J_859: [156  95  96 154 155  95 155 152]
J_704: [148 106 108 146 109 110 145 151]
J_769: [ 96 161 159  96  97 160  95  99]
J_503: [ 97 160 159  99  98 160  97  98]
J_927: [160  95  95 160 158 105 160 160]
J_245: [156  97  95 157 157  93 157 149]
J_788: [157  92  94 156 156  94 157 154]
J_879: [100 161 160 101  98 161  99 105]
J_134: [ 96 162 162  95  95 163  97  97]
J_239: [ 97 160 162  97  97 161  98  99]
start: [160 158 105 160] => J_927, 3
where: [108] => J_704, 2
[ 94 156 156  94] => J_788
rev: [ 94 156 156  94  92] => J_788
where: [146] => J_704, 3
where: [106] => J_704, 1
start: [155  95 155 152] => J_859, 4

J_930: [160 169 166 155]
J_825: [163 163 150  83]
J_620: [ 86  95  80 173]
J_356: [ 81  92 125 137]
J_467: [143 148 107  82]
J_683: [169 166 160 154]
J_350: [173 169 171  91]
rev: [169 160] => J_930
start: [169 166 160] => J_683, 0

J_424: [ 86  88  88  85 169]
J_491: [166  93  93  95 164]
J_27: [ 87 168 170 169  84]
J_185: [ 91 167 167 169  87]
J_143: [167  89  89  87 168]
J_161: [166  93  93  95 172]
J_584: [ 93 166  88  88  94]
J_754: [ 90 169 167 167  91]
J_272: [ 88 170 172 169  86]
J_817: [ 86 169 171 168  89]
J_384: [ 90 160 161 161  93]
J_317: [ 89  88  89  90 168]
[89 88 89] => J_317
where: [164] => J_491, 4
where: [160] => J_384, 1
[166  93  93  95 172] => J_161
[ 87 168 170 169  84] => J_27

J_204: [117 119 118 146 115 131 141]
J_938: [152 137 122  98 146 135 134]
J_449: [124 110 127 116 132 122 128]
J_431: [124 137 127 116 132 122 128]
J_217: [125 119 118 146 115 129 141]
J_560: [118 146 116 114 134 158 107]
J_139: [110 124 127 128 124 110 135]
J_667: [171 112 128 127 135 127 145]
J_284: [118 128 116 128 116 126 144]
J_895: [123 135 128 138 124 132 141]
J_135: [146  98 152 122 137 126 117]
[110 124 127 128 124 110 135] => J_139
[124 110 127] => J_449
rev: [137 122 152  98 146] => J_135
[123 135 128 138 124 132 141] => J_895

J_772: [122 132 133 100 154 120 136 106 114 143 110 118 152 141 101 107 124 151
 122 141 112 139 150 123 126 131 134 118 148 139 127 143 134 144 147 151
  99 135 119 144 131 111 149]
J_149: [142 132 141 101 120 139 119 124 122 140 108 129 143 145 120  92 126 155
 127 129 113 146 139 124 129 129 139 137 165 124 134 156 143 157 139 124
 106 128 105 131 124 122 151]
J_438: [141 119 137 136 147 132 131 115 115 139 143 136 142 141 114 151 125 146
 126 114 137 117 142 129 128 134 125 149 121 127 121 121 109 136 144 132
 116 122 148 132 136 132 118]
J_150: [142 132 141 101 120 139 149 124 122 140 108 129 143 145 120  92 126 155
 134 141 122 123 126 131 139 112 150 137 165 151 106 124 132 133 100 154
 120 141 105 132 106 112 146]
J_469: [132 130 123 141 112 129 112 152 154 109 141 137  95 130 134 143 149  88
 114 125 140 132 120 134 125 123 146 126  97 129 142 101 115 112 118  99
 158 113 133 102 136 130 108]
J_961: [142 132 141 101 120 139 119 124 122 140 108 129 143 145 120  92 126 155
 127 129 113 146 139 124 129 129 139 137 165 151 106 124 132 133 100 154
 120 141 105 132 106 112 146]
J_715: [102 132 102 138 163 125 114 111 117 130 136 124 145  98 157 153 119 113
 136 117 153 109 108 118 141 134  95 134 111  94 140 146 129 120 133 125
 131 124 153 135 135 155 124]
J_177: [124 155 122 144 159  81 145 145 145 120 148 124 133 106 110 155 108 135
 126 102 165 137 116 136  96 151 152 142 134 106 138 146 138 149 126 119
  99 125 110 128 122 125 154]
[142 132 141 101 120 139 149 124 122 140 108 129 143 145 120  92 126 155
 134 141 122 123 126 131 139 112 150 137 165 151 106 124 132 133 100 154
 120 141 105 132 106 112 146] => J_150
rev: [134 131 126 123 150 139 112 141 122] => J_772
[116 136  96 151 152 142] => J_177
start: [142 101] => J_469, 30

J_626: [160 158  96  98  95 160 160 159 155  98]
J_255: [163 161  93  96  92 163 163 160 158  96]
J_981: [ 92  95 164 161 165  93  92  91  98 161]
J_392: [ 96  98 160 158 161  96  96  99 100 158]
J_357: [ 94  97 162 159 162  95  94  98  99 159]
[ 96  98 160 158 161  96  96  99 100 158] => J_392
rev: [ 93 165] => J_981
where: [164] => J_981, 2
rev: [ 98 155 159] => J_626

J_680: [108 110 113 110 134 110 119  94]
J_672: [156 101 140 108 123 108 129 146]
J_662: [100 124 118 127 137 127 124 107]
J_389: [135 145  88 147 139 147  86 149]
J_101: [156  99 137 103 120 103 137 146]
J_501: [135 145 147 147  86 149 139 128]
J_462: [136 127 124 137 118 153  97 148]
[156  99 137 103 120 103 137 146] => J_101
[127 124 137] => J_462
[124 118 127 137] => J_662
[145  88 147 139 147  86 149] => J_389
start: [ 99 137 103 120] => J_101, 1
[108 110 113 110] => J_680
where: [129] => J_672, 6

J_418: [101 159 156 167]
J_144: [154  97 101  90]
J_210: [154  98 101  90]
J_613: [102 158 155 166]
J_557: [102 159 155 166]
J_702: [102 158 155 158]
J_77: [155  96 101  89]
[102 158 155 158] => J_702
where: [98] => J_210, 1
start: [ 96 101  89] => J_77, 1

J_632: [146 142 155 134 124 144 146 101 113]
J_261: [108 116  86 129 133 144 146 165 152]
J_569: [146 142 155 131 123 122 112 102 113]
J_274: [139 134 132  97 103 106 140 138 155]
J_152: [116 117 105 109 121 122 149 155 138]
[108 116  86 129 133 144 146 165 152] => J_261
rev: [138 155 149] => J_152
[155 138] => J_152

J_8: [121 159 142 145]
J_556: [146 177 160 143]
J_978: [145 177 146  79]
J_796: [146 177 160 152]
J_839: [146 177 160  91]
[146 177 160  91] => J_839
where: [159] => J_8, 1
[146 177 160 143] => J_556
[146 177 160 152] => J_796

J_858: [134 119 110 126 123 135 132 132 133 122 112 124 128 140 113 130 122 118
 124 122 133 127 135 141 138 133 129 134 129 126 122 126 122 123 136 134
 126 126 130 131 126]
J_963: [145 139 124 121 125 134 117 125 145 127 138 130 119 123 126 134 119 130
 118 145 121 119 126 122 123 116 135 126 128 140 139 137 138 113 136 129
 129 105 116 124 121]
J_768: [146 134 117 124 129 140 117 132 144 131 133 141 128 115 126 134 122 133
 121 142 114 112 125 130 120 112 145 124 127 134 144 141 145 112 132 134
 125 112 116 123 120]
J_579: [156 114 114 124 122 148 136 108 126 137 116 138 110 137 117 150  94  92
 107 124 124 124 122 146 137 120 150 128 114 130 134 115 138 110 145 125
 118 129  98 122 123]
J_794: [136 118 116 128 126 138 134 134 128 132 114 126 126 141 121 132 126 116
 123 119 127 125 133 143 130 133 133 134 130 132 127 116 120 127 132 134
 122 126 124 132 122]
J_420: [142 133 121 124 123 134 117 123 142 126 135 134 119 123 127 129 118 128
 117 141 119 121 126 127 120 109 137 123 125 136 139 139 137 113 138 128
 125 110 118 122 126]
J_568: [138 118 113 129 125 133 134 130 133 128 114 124 126 139 122 134 119 112
 125 127 127 125 139 139 130 131 135 133 124 126 125 123 122 122 132 135
 124 126 126 132 121]
J_766: [138 123 121 124 134 125 130 132 130 127 116 121 126 139 123 130 123 112
 124 125 126 123 134 144 129 124 132 130 130 125 121 122 120 119 128 135
 124 124 125 135 126]
J_607: [138 123 119 122 122 132 130 132 130 127 116 121 119 139 123 130 123 112
 124 125 126 123 134 144 129 124 132 130 130 125 121 122 121 119 128 135
 124 124 125 135 126]
start: [124 121 125 134] => J_963, 2
rev: [124 135 128 119 120 122 121] => J_766
[134 119 110 126 123 135 132 132 133 122 112 124 128 140 113 130 122 118
 124 122 133 127 135 141 138 133 129 134 129 126 122 126 122 123 136 134
 126 126 130 131 126] => J_858
[138 118 113 129 125 133 134 130 133 128 114 124 126 139 122 134 119 112
 125 127 127 125 139 139 130 131 135 133 124 126 125 123 122 122 132 135
 124 126 126 132 121] => J_568

J_307: [137 139 128 112 133]
J_736: [162 117 109 122 165]
J_169: [137 116 136 157 156]
where: [117] => J_736, 1
where: [156] => J_169, 4
[137 116] => J_169

J_575: [150 128 120 119 134 141 134 125 118 108 130 127 139 109 135 127 136 131
 129 133 135 125 133 134 116 126 116 147 108 159]
J_799: [144 132 134 126 118 131 133 134 132 112 122 144 146 166 134 128 143 117
 147 128 126 123 119 119 105 146 146 142 126 138]
J_872: [148 132 131 123 112 144 146 118 132 133 134 122 131 127 128 110 126 106
 157 112 128 131 129 117 139 151 136 141 160 131]
J_911: [150 128 120 119 134 141 134 125 118 108 130 127 139 156 135 127 136 131
 129 133 135 125 133 134 116 126 116 147 108 159]
J_342: [102 134 131 117 139 128 124 126 152 132 132 107 117 104 137 122 139 143
 131 126 125 129 105 131 150 137 147 122 136 123]
J_906: [123 121 131 135 123 124 122 120 105 121 103 144 132 134 124 118 125 136
 115 131 118 140 135 133 114  99 102 118 105 131]
rev: [132 132 152 126 124 128 139 117 131] => J_342
[144 132 134 124 118] => J_906
rev: [133 135 140 118] => J_906
start: [118 131 133 134 132 112 122 144 146] => J_799, 4

J_591: [132 131 126 111 134 131 135 137 129 127 134 119 127 119 137 119 115]
J_28: [134 128 111 168 132 153 151 133 123 120 121 129 131 100 153 123  98]
J_41: [137 130 119 114 133 135 135 138 122 133 129 120 123 127 126 116 122]
J_439: [119 139 124 142 127 134 124 121 122 127 130 133 119 134 110 119 131]
J_176: [122 113 137 140 123  91 136 146  95 149 126 109 134 143 132 141 135]
J_76: [120 132 115 123 134 133 132 129 131 129 132 132 119 119 120 130 134]
J_746: [140 128 119 125 127 131 147 136 117 123 122 125 133 143 126 132 129]
J_211: [126 130 119 114 133 135 135 135 122 133 129 120 123 127 126 116 122]
J_74: [122 138 130 130 122 121 123 129 125 115 140 118 150 147 148 116 126]
J_170: [139 118 111 174 132 159 147 120 119  98 117 125 133 100 155 121  95]
J_856: [118 125 124 142 127 134 124 121 122 127 130 133 119 134 110 119 127]
[129 131 129 132 132 119 119 120] => J_76
[120 121 129 131 100 153] => J_28
[119 137] => J_591
[119 139 124 142 127 134 124 121 122 127 130 133 119 134 110 119 131] => J_439

J_958: [127 151 137 115 162]
J_973: [127 105 137 169 119]
J_167: [133 142 127 129 165]
J_489: [151  84 128 114 135]
J_263: [124 138 159 103  96]
J_800: [124 159 138 150  98]
J_3: [114 122  90 114 135]
J_855: [146 144 136  93 144]
rev: [114 128  84] => J_489
where: [115] => J_958, 3
rev: [159 138 124] => J_263
[138 150  98] => J_800

J_862: [152 108 106 152]
J_857: [177  82  81 177]
J_655: [174  89  87 172]
J_845: [108 152 106 136]
start: [177  82] => J_857, 0
start: [152 108 106] => J_862, 0
[ 87 172] => J_655

J_691: [129 171 165  80]
J_970: [148 157  95  89]
J_205: [ 92 102 107 138]
J_140: [146 116 123 172]
J_80: [165  88 146 113]
J_917: [ 97 103 141 173]
where: [171] => J_691, 1
start: [146 113] => J_80, 2
start: [ 97 103 141] => J_917, 0
where: [172] => J_140, 3

